Below are the code and all the weights of a small trained network. Each question names an input and a target symbol and asks about switching units off, where a switched-off unit gives its printed mean instead of its output.

import numpy as np


def w(rows, s, z=0):
    codes = np.array(rows[::2]) - 128.0
    scale = np.full(codes.shape[1], s)
    scale[-1] = z or s
    return codes * scale


def norm(h):
    return h / np.sqrt((h * h).mean(-1, keepdims=True) + 1e-5)


def f(y):
    return np.maximum(y, 0)


def softmax(a):
    e = np.exp(a - a.max(-1, keepdims=True))
    return e / e.sum(-1, keepdims=True)


def log_softmax(a):
    a = a - a.max(-1, keepdims=True)
    return a - np.log(np.exp(a).sum(-1, keepdims=True))


def net(x, mask):
    ids = ['αβγδεζηθμξπστφψω'.index(c) for c in x.split()]
    T = len(ids)
    res = E[ids] + P[:T]
    u = 0
    for l in range(2):
        q, k, v = (norm(res) @ M[l].T for M in (Q, K, V))
        z = softmax(np.where(np.tri(T) > 0, q @ k.T / 4**0.5, -1e9)) @ v
        res = res + np.where(mask[u], z, O[l][:, -1]) @ O[l][:, :-1]
        u += 1
        y = f(norm(res) @ A[l][:, :-1].T + A[l][:, -1])
        res = res + np.where(mask[u : u + 16], y, B[l][:, -1]) @ B[l][:, :-1]
        u += 16
    return log_softmax(norm(res)[-1] @ U[:, :-1].T + U[:, -1])


Q, K, V, O, A, B = {}, {}, {}, {}, {}, {}
E = w([
[174,219,35,124,95,22,139,109,157],'α',
[138,146,130,51,201,195,196,83,152],'β',
[125,132,164,21,109,80,189,182,95],'γ',
[172,185,161,67,97,127,48,131,102],'δ',
[87,159,139,78,34,203,131,135,194],'ε',
[156,190,29,95,95,11,135,94,116],'ζ',
[95,27,111,118,104,64,107,95,125],'η',
[175,39,144,139,150,159,107,100,64],'θ',
[148,143,32,102,71,61,200,109,169],'μ',
[27,144,138,193,162,177,33,153,119],'ξ',
[77,226,151,117,85,113,89,84,67],'π',
[190,98,35,125,134,47,178,152,158],'σ',
[119,128,159,149,135,101,229,93,52],'τ',
[200,170,41,139,125,41,164,165,204],'φ',
[187,63,141,159,94,147,87,188,108],'ψ',
[177,84,209,180,95,166,111,96,121],'ω',
],0.012)
P = w([
[95,33,2,164,147,77,139,29,237],'0',
[165,66,110,132,118,24,97,86,181],'1',
[174,91,116,132,111,48,107,82,166],'2',
[183,105,122,141,107,74,109,82,164],'3',
[182,109,126,134,101,87,115,93,150],'4',
[176,129,121,136,102,98,120,100,136],'5',
[175,130,123,137,108,113,122,108,123],'6',
[180,131,130,135,108,128,124,122,115],'7',
[180,141,131,132,108,140,129,129,103],'8',
[180,145,131,133,104,154,134,141,89],'9',
[185,157,135,130,103,171,139,149,75],'10',
[188,157,144,131,101,189,141,161,59],'11',
[186,168,147,126,103,208,146,174,45],'12',
[188,167,147,130,97,219,152,202,26],'13',
],0.0077)
Q[0] = w([
[175,192,140,59,86,97,134,106,109],'0.h1',
[125,203,63,90,105,118,174,138,145],'0.h1',
[47,74,228,137,214,97,108,186,139],'0.h1',
[252,250,63,12,58,56,201,81,96],'0.h1',
],0.02)
K[0] = w([
[112,95,177,127,147,192,166,215,105],'0.h1',
[167,184,182,89,113,119,106,176,85],'0.h1',
[150,86,161,149,135,15,151,137,203],'0.h1',
[139,153,233,126,123,254,177,196,26],'0.h1',
],0.014)
V[0] = w([
[79,150,117,70,57,125,93,206,179],'0.h1',
[56,151,135,157,129,104,199,150,137],'0.h1',
[157,112,105,8,190,134,131,67,118],'0.h1',
[136,98,38,129,112,140,91,150,123],'0.h1',
],0.015)
O[0] = w([
[175,50,157,21,115,160,105,3,192,3],'0.h1',
[19,122,218,131,161,91,173,84,179,108],'0.h1',
[114,128,114,40,186,240,157,181,2,171],'0.h1',
[180,49,93,171,149,203,154,73,113,135],'0.h1',
],0.0073,0.0081)
A[0] = w([
[173,93,155,91,162,121,162,140,124,68],'0.n1',
[34,136,115,145,215,197,10,172,152,95],'0.n2',
[142,193,93,122,104,123,128,90,113,117],'0.n3',
[153,65,159,129,176,103,145,148,147,86],'0.n4',
[143,145,78,116,119,53,223,139,138,119],'0.n5',
[174,127,187,100,133,73,182,97,71,160],'0.n6',
[127,152,117,31,131,117,194,141,191,170],'0.n7',
[93,96,159,143,157,145,43,147,72,254],'0.n8',
[72,127,113,93,157,116,175,133,135,63],'0.n9',
[192,141,132,68,84,91,157,177,163,53],'0.n10',
[133,162,166,115,168,111,29,112,99,54],'0.n11',
[142,102,151,187,168,105,145,147,95,35],'0.n12',
[132,114,148,117,108,50,215,172,164,16],'0.n13',
[163,163,109,170,181,144,163,128,181,3],'0.n14',
[140,98,108,101,110,103,89,92,108,64],'0.n15',
[109,186,97,62,122,113,183,144,95,116],'0.n16',
],0.014,0.0025)
B[0] = w([
[93,154,133,154,57,144,167,189,117,174],'0.n1',
[235,93,134,181,109,129,61,3,155,179],'0.n2',
[187,62,111,78,139,174,174,113,91,181],'0.n3',
[113,136,85,114,138,114,65,167,117,158],'0.n4',
[122,210,115,133,94,139,45,58,44,255],'0.n5',
[146,144,114,98,94,102,89,182,94,182],'0.n6',
[51,78,156,28,183,168,98,171,193,189],'0.n7',
[145,115,181,161,139,105,42,77,163,210],'0.n8',
[72,117,121,156,132,103,204,135,182,170],'0.n9',
[110,73,129,95,126,5,123,115,76,200],'0.n10',
[169,73,129,100,123,111,33,174,126,143],'0.n11',
[82,118,152,98,99,101,180,184,116,209],'0.n12',
[113,203,198,106,190,71,100,139,100,206],'0.n13',
[138,142,136,138,131,154,44,183,130,163],'0.n14',
[160,163,171,138,121,193,168,123,87,180],'0.n15',
[182,149,143,71,200,133,133,216,114,238],'0.n16',
],0.016,0.0083)
Q[1] = w([
[195,177,8,215,102,68,119,142,129],'1.h1',
[77,182,52,7,161,27,104,126,162],'1.h1',
[35,27,230,226,39,107,64,67,105],'1.h1',
[195,116,43,67,139,105,122,5,204],'1.h1',
],0.015)
K[1] = w([
[204,156,87,190,108,107,87,151,98],'1.h1',
[136,163,182,61,92,19,92,141,117],'1.h1',
[6,114,95,200,137,126,114,45,174],'1.h1',
[222,109,166,104,83,99,84,75,152],'1.h1',
],0.018)
V[1] = w([
[193,177,99,111,100,154,42,194,246],'1.h1',
[147,212,239,74,138,160,165,139,173],'1.h1',
[81,128,96,111,160,205,134,11,216],'1.h1',
[226,72,183,217,200,113,158,103,114],'1.h1',
],0.013)
O[1] = w([
[168,62,114,123,49,65,157,92,161,136],'1.h1',
[255,192,102,138,115,140,81,111,169,132],'1.h1',
[203,183,206,62,68,108,78,207,41,6],'1.h1',
[167,127,131,159,252,69,191,139,146,97],'1.h1',
],0.009,0.014)
A[1] = w([
[130,53,146,90,54,125,53,42,138,52],'1.n1',
[204,59,143,97,161,98,146,139,193,27],'1.n2',
[109,215,90,28,65,181,229,81,143,75],'1.n3',
[153,183,73,113,213,144,170,210,194,206],'1.n4',
[61,217,49,161,115,126,181,129,101,80],'1.n5',
[104,96,140,245,131,125,43,30,141,253],'1.n6',
[169,92,121,94,139,118,93,30,160,81],'1.n7',
[184,147,214,190,156,100,33,21,185,17],'1.n8',
[157,153,150,108,23,23,138,92,110,88],'1.n9',
[110,171,26,136,104,188,49,165,181,132],'1.n10',
[90,127,141,49,64,76,164,202,124,58],'1.n11',
[174,139,116,159,238,166,51,159,105,216],'1.n12',
[131,244,191,65,152,8,194,181,150,127],'1.n13',
[238,59,160,168,109,184,180,134,165,162],'1.n14',
[108,31,94,96,49,138,190,123,166,74],'1.n15',
[160,172,196,81,120,147,35,157,113,58],'1.n16',
],0.013,0.0025)
B[1] = w([
[65,159,109,181,145,162,157,189,210,227],'1.n1',
[116,119,162,137,119,118,175,205,88,173],'1.n2',
[123,111,211,194,141,42,105,120,133,155],'1.n3',
[109,75,118,195,152,143,195,39,106,225],'1.n4',
[221,169,131,122,110,102,111,208,133,233],'1.n5',
[191,97,112,83,113,195,134,40,152,237],'1.n6',
[100,134,113,163,50,164,124,149,135,187],'1.n7',
[175,80,236,139,162,156,90,121,57,198],'1.n8',
[142,97,162,95,178,90,99,130,192,190],'1.n9',
[128,65,176,83,185,151,134,171,101,177],'1.n10',
[192,105,177,106,191,145,161,117,158,186],'1.n11',
[90,161,172,141,78,88,100,120,223,252],'1.n12',
[116,193,105,80,108,251,197,102,106,250],'1.n13',
[81,155,96,56,185,91,124,121,99,178],'1.n14',
[136,181,129,116,59,41,132,119,102,184],'1.n15',
[129,130,28,169,132,96,154,86,103,221],'1.n16',
],0.022,0.011)
U = w([
[182,90,73,207,169,117,153,204,120,143],'α',
[143,170,182,185,154,23,91,93,87,104],'β',
[88,82,50,121,152,219,86,148,182,131],'γ',
[57,159,91,47,171,88,61,73,122,183],'δ',
[244,161,80,72,156,81,72,137,140,72],'ε',
[73,145,90,213,68,104,66,108,101,215],'ζ',
[44,116,195,146,166,132,90,174,80,166],'η',
[73,92,124,189,203,122,205,42,183,3],'θ',
[164,93,133,107,29,179,108,208,71,130],'μ',
[161,78,176,17,180,158,205,148,116,11],'ξ',
[140,231,145,142,92,173,184,125,111,251],'π',
[70,81,172,144,1,165,184,125,97,101],'σ',
[170,102,217,124,121,191,74,61,153,193],'τ',
[118,142,168,119,74,67,147,154,243,120],'φ',
[123,104,127,103,90,31,189,66,19,138],'ψ',
[188,100,42,126,32,140,169,38,160,75],'ω',
],0.009,0.0026)

Each question gives the input, a string of symbols that net reads in full, and the target symbol t.
The units are the heads (4 rows each of Q, K, V and O) and the neurons (one row each of A and B). Each row of codes is followed by its name. A weight is (code - 128) times the scale printed after its matrix; where a second scale follows, it is the last column's (O, A, B and U).
mask holds one flag per unit, layer by layer, with each layer's heads first. A switched-off unit (its flag False) gives its mean, the last column of its rows in O or B, instead of its output. The means were averaged over made-up inputs and are rounded, as every weight is.
A unit's drop is (log p(t) with every unit on - log p(t) with that unit switched off) / (log p(t) with every unit on - log p(t) with every unit switched off).
The circuit of an input: a set's keep is (log p(t) with only the set's units on - log p(t) with every unit switched off) / (log p(t) with every unit on - log p(t) with every unit switched off). Starting from the 12 units with the biggest drops (on a tie, the unit counted first), units are removed one at a time, each time the one whose removal leaves the highest keep (on an exact tie, the one counted first), for as long as the keep stays at least 0.8.
circuit, biggest first: the units of the circuit, biggest drop first
k most important neurons: the k neurons with the biggest drops, biggest first
k most important neurons of layer l: the k neurons of layer l with the biggest drops, biggest first
input σ φ π, target φ: 2 most important neurons of layer 0	[0.n11 0.n5]
input ε θ ζ, target α: circuit, biggest first	[0.h1 1.n5 1.h1]
input φ α ξ α ζ η ξ β γ φ, target ξ: circuit, biggest first	[0.h1 0.n16]
input α φ ζ σ τ τ ξ π ψ ω, target α: 2 most important neurons of layer 0	[0.n8 0.n16]
input τ β φ η τ τ π φ φ φ ψ φ, target ω: circuit, biggest first	[0.h1 1.n6]
input β μ ζ θ τ θ φ φ φ σ φ, target α: circuit, biggest first	[0.h1 1.n13]
input τ φ β φ τ ε ω γ ω γ τ α ψ, target τ: circuit, biggest first	[0.n8]
input ε ψ ε μ φ φ α ψ φ η ω σ, target ε: 2 most important neurons	[0.n5 1.n5]
input σ τ θ μ ψ γ φ η μ, target ξ: 3 most important neurons	[0.n7 0.n16 1.n11]
input ξ σ σ, target τ: circuit, biggest first	[0.h1 1.n8]
input φ φ τ φ η φ β η α, target θ: 2 most important neurons	[1.n4 1.n12]
input δ ψ σ ψ α ψ σ ψ θ σ ψ ψ, target δ: 2 most important neurons	[1.n14 0.n5]
input φ φ ξ π μ φ ω σ ε θ, target φ: 3 most important neurons of layer 0	[0.n8 0.n2 0.n14]
input θ ε θ ψ, target θ: circuit, biggest first	[1.h1]
input φ ξ τ θ τ η, target φ: 2 most important neurons	[0.n16 0.n7]
input ξ ω ξ τ β φ π τ π σ ε ψ, target ξ: 2 most important neurons	[0.n16 0.n5]
input ψ θ δ φ ψ ξ ω τ φ φ θ ω, target ψ: 2 most important neurons	[0.n5 1.n15]
input α φ ε τ σ σ ξ β ζ γ σ θ θ, target α: 4 most important neurons of layer 1	[1.n16 1.n13 1.n6 1.n12]
input σ ε θ ξ γ φ δ ψ ψ, target σ: 2 most important neurons	[0.n8 1.n15]
input π γ α ξ ω, target π: 2 most important neurons	[0.n16 1.n13]
input φ ε ξ ζ φ ω, target φ: 2 most important neurons of layer 1	[1.n1 1.n15]
input τ τ μ σ φ φ ω φ, target ε: 3 most important neurons	[0.n5 1.n5 0.n8]
input τ μ τ φ σ β σ α φ σ π ζ ξ φ, target τ: 2 most important neurons	[1.n8 0.n13]
input π γ φ φ ε φ ψ δ θ, target π: 3 most important neurons of layer 1	[1.n13 1.n16 1.n12]
input ε γ φ, target ξ: 2 most important neurons	[0.n7 1.n11]
input ξ ξ τ σ θ, target ξ: 3 most important neurons	[0.n16 0.n5 0.n2]
input θ α α, target α: 2 most important neurons	[1.n5 1.n13]
input ω τ μ ψ β σ φ θ φ α θ σ, target α: most important neuron of layer 1	[1.n5]
